Here is a tiny trained network, its code and every weight. The questions are about switching its units off for an input and a class, where a switched-off unit gives its printed mean instead of its output.

import numpy as np


def w(rows, s, z=0):
    codes = np.array(rows[::2]) - 128.0
    scale = np.full(codes.shape[1], s)
    scale[-1] = z or s
    return codes * scale


def norm(h):
    return h / np.sqrt((h * h).mean(-1, keepdims=True) + 1e-5)


def f(y):
    return np.maximum(y, 0)


def log_softmax(a):
    a = a - a.max(-1, keepdims=True)
    return a - np.log(np.exp(a).sum(-1, keepdims=True))


def net(x, mask):
    res = np.array(x, float).reshape(1, 2) / 4 @ E
    u = 0
    for l in range(2):
        y = f(norm(res) @ A[l][:, :-1].T + A[l][:, -1])
        res = res + np.where(mask[u : u + 11], y, B[l][:, -1]) @ B[l][:, :-1]
        u += 11
    return log_softmax(norm(res)[-1] @ U[:, :-1].T + U[:, -1])


A, B = {}, {}
E = w([
[73,207,166,138,254,156,141],'x0',
[200,40,68,148,189,235,188],'x1',
],0.0076)
A[0] = w([
[100,110,86,178,153,168,138,99],'L0N0',
[86,184,173,85,89,189,14,126],'L0N1',
[98,130,137,185,160,151,133,4],'L0N2',
[204,161,107,80,168,247,76,194],'L0N3',
[93,70,174,115,183,184,115,147],'L0N4',
[200,163,70,85,183,45,89,86],'L0N5',
[80,50,178,160,62,178,132,78],'L0N6',
[125,101,68,119,109,163,181,99],'L0N7',
[176,181,127,74,255,171,140,119],'L0N8',
[79,127,161,39,205,123,66,150],'L0N9',
[222,88,144,119,25,184,83,68],'L0N10',
],0.0067,0.0027)
B[0] = w([
[102,109,54,192,72,88,115,180],'L0N0',
[96,115,47,234,105,128,80,227],'L0N1',
[112,129,152,72,170,70,101,149],'L0N2',
[48,197,130,202,85,151,124,239],'L0N3',
[54,166,113,146,53,177,23,195],'L0N4',
[142,186,188,206,99,75,124,139],'L0N5',
[222,53,226,213,161,77,76,173],'L0N6',
[31,179,66,130,105,66,124,195],'L0N7',
[253,64,184,88,145,63,163,249],'L0N8',
[196,130,144,123,40,111,119,219],'L0N9',
[163,138,158,36,187,46,112,252],'L0N10',
],0.0048,0.0049)
A[1] = w([
[227,114,91,163,174,53,111,160],'L1N0',
[185,44,106,198,163,160,96,127],'L1N1',
[109,133,148,156,236,47,123,155],'L1N2',
[154,239,245,135,250,180,139,9],'L1N3',
[133,155,108,244,27,101,94,71],'L1N4',
[192,88,139,80,120,86,196,249],'L1N5',
[204,177,59,167,97,122,173,106],'L1N6',
[249,77,29,141,147,192,129,242],'L1N7',
[209,109,179,184,87,200,94,44],'L1N8',
[150,123,6,97,142,236,245,106],'L1N9',
[151,128,157,108,254,96,82,142],'L1N10',
],0.007,0.002)
B[1] = w([
[156,145,104,135,196,189,253,215],'L1N0',
[71,122,215,89,47,125,126,193],'L1N1',
[111,57,36,63,80,181,139,186],'L1N2',
[241,45,131,44,60,28,90,206],'L1N3',
[123,112,115,133,189,215,185,255],'L1N4',
[136,182,197,67,171,198,140,189],'L1N5',
[99,133,122,90,184,154,172,166],'L1N6',
[119,155,118,158,100,23,19,221],'L1N7',
[128,156,107,162,167,177,168,156],'L1N8',
[65,209,142,149,107,118,122,181],'L1N9',
[78,154,155,130,133,163,231,174],'L1N10',
],0.0063,0.0073)
U = w([
[223,138,191,30,72,21,158,197],'0',
[45,205,130,196,49,71,98,211],'1',
[136,163,124,111,193,233,246,153],'2',
[168,111,170,160,183,139,53,4],'3',
[156,98,146,146,155,159,53,11],'4',
[198,158,134,151,167,123,62,15],'5',
[139,44,140,161,179,84,111,34],'6',
],0.013,0.0043)

Each question gives the input, the list of numbers given to net, and the class t.
The units are the neurons (one row each of A and B). Each row of codes is followed by its name. A weight is (code - 128) times the scale printed after its matrix; where a second scale follows, it is the last column's (A, B and U).
mask holds one flag per neuron, layer by layer. A switched-off neuron (its flag False) gives its mean, the last column of its row in B, instead of its output. The means were averaged over made-up inputs and are rounded, as every weight is.
A unit's drop is (log p(t) with every unit on - log p(t) with that unit switched off) / (log p(t) with every unit on - log p(t) with every unit switched off).
The circuit of an input: a set's keep is (log p(t) with only the set's units on - log p(t) with every unit switched off) / (log p(t) with every unit on - log p(t) with every unit switched off). Starting from the 12 units with the biggest drops (on a tie, the unit counted first), units are removed one at a time, each time the one whose removal leaves the highest keep (on an exact tie, the one counted first), for as long as the keep stays at least 0.8.
circuit, biggest first: the units of the circuit, biggest drop first
unit that matters most: the unit with the biggest drop
top k neurons: the k neurons with the biggest drops, biggest first
top k neurons in layer l: the k neurons of layer l with the biggest drops, biggest first
drop of u: that unit's drop, to one decimal
input [-1,-3], class 2: circuit, biggest first	[L1N4 L1N7]
input [3,4], class 1: top 3 neurons	[L0N10 L0N0 L1N7]
input [3,-3], class 2: top 3 neurons	[L0N1 L1N7 L1N4]
input [-3,3], class 2: top neuron in layer 0	[L0N7]
input [8,8], class 0: circuit, biggest first	[L0N8 L1N3 L1N4]
input [5,5], class 0: top 2 neurons	[L0N8 L1N3]
input [-2,-4], class 1: top 2 neurons	[L0N8 L1N0]
input [6,4], class 0: top 2 neurons	[L1N3 L0N8]
input [1,-3], class 2: top 3 neurons	[L1N4 L1N7 L0N4]
input [-4,-5], class 1: top 3 neurons in layer 0	[L0N8 L0N1 L0N9]
input [5,-5], class 0: top 4 neurons in layer 0	[L0N3 L0N4 L0N7 L0N0]
input [4,-1], class 0: top 2 neurons	[L1N3 L0N0]
input [6,5], class 0: drop of L0N8	0.9
input [-1,7], class 1: unit that matters most	L1N7
input [-2,6], class 1: drop of L1N7	0.2
input [-3,-5], class 1: drop of L0N1	0.1
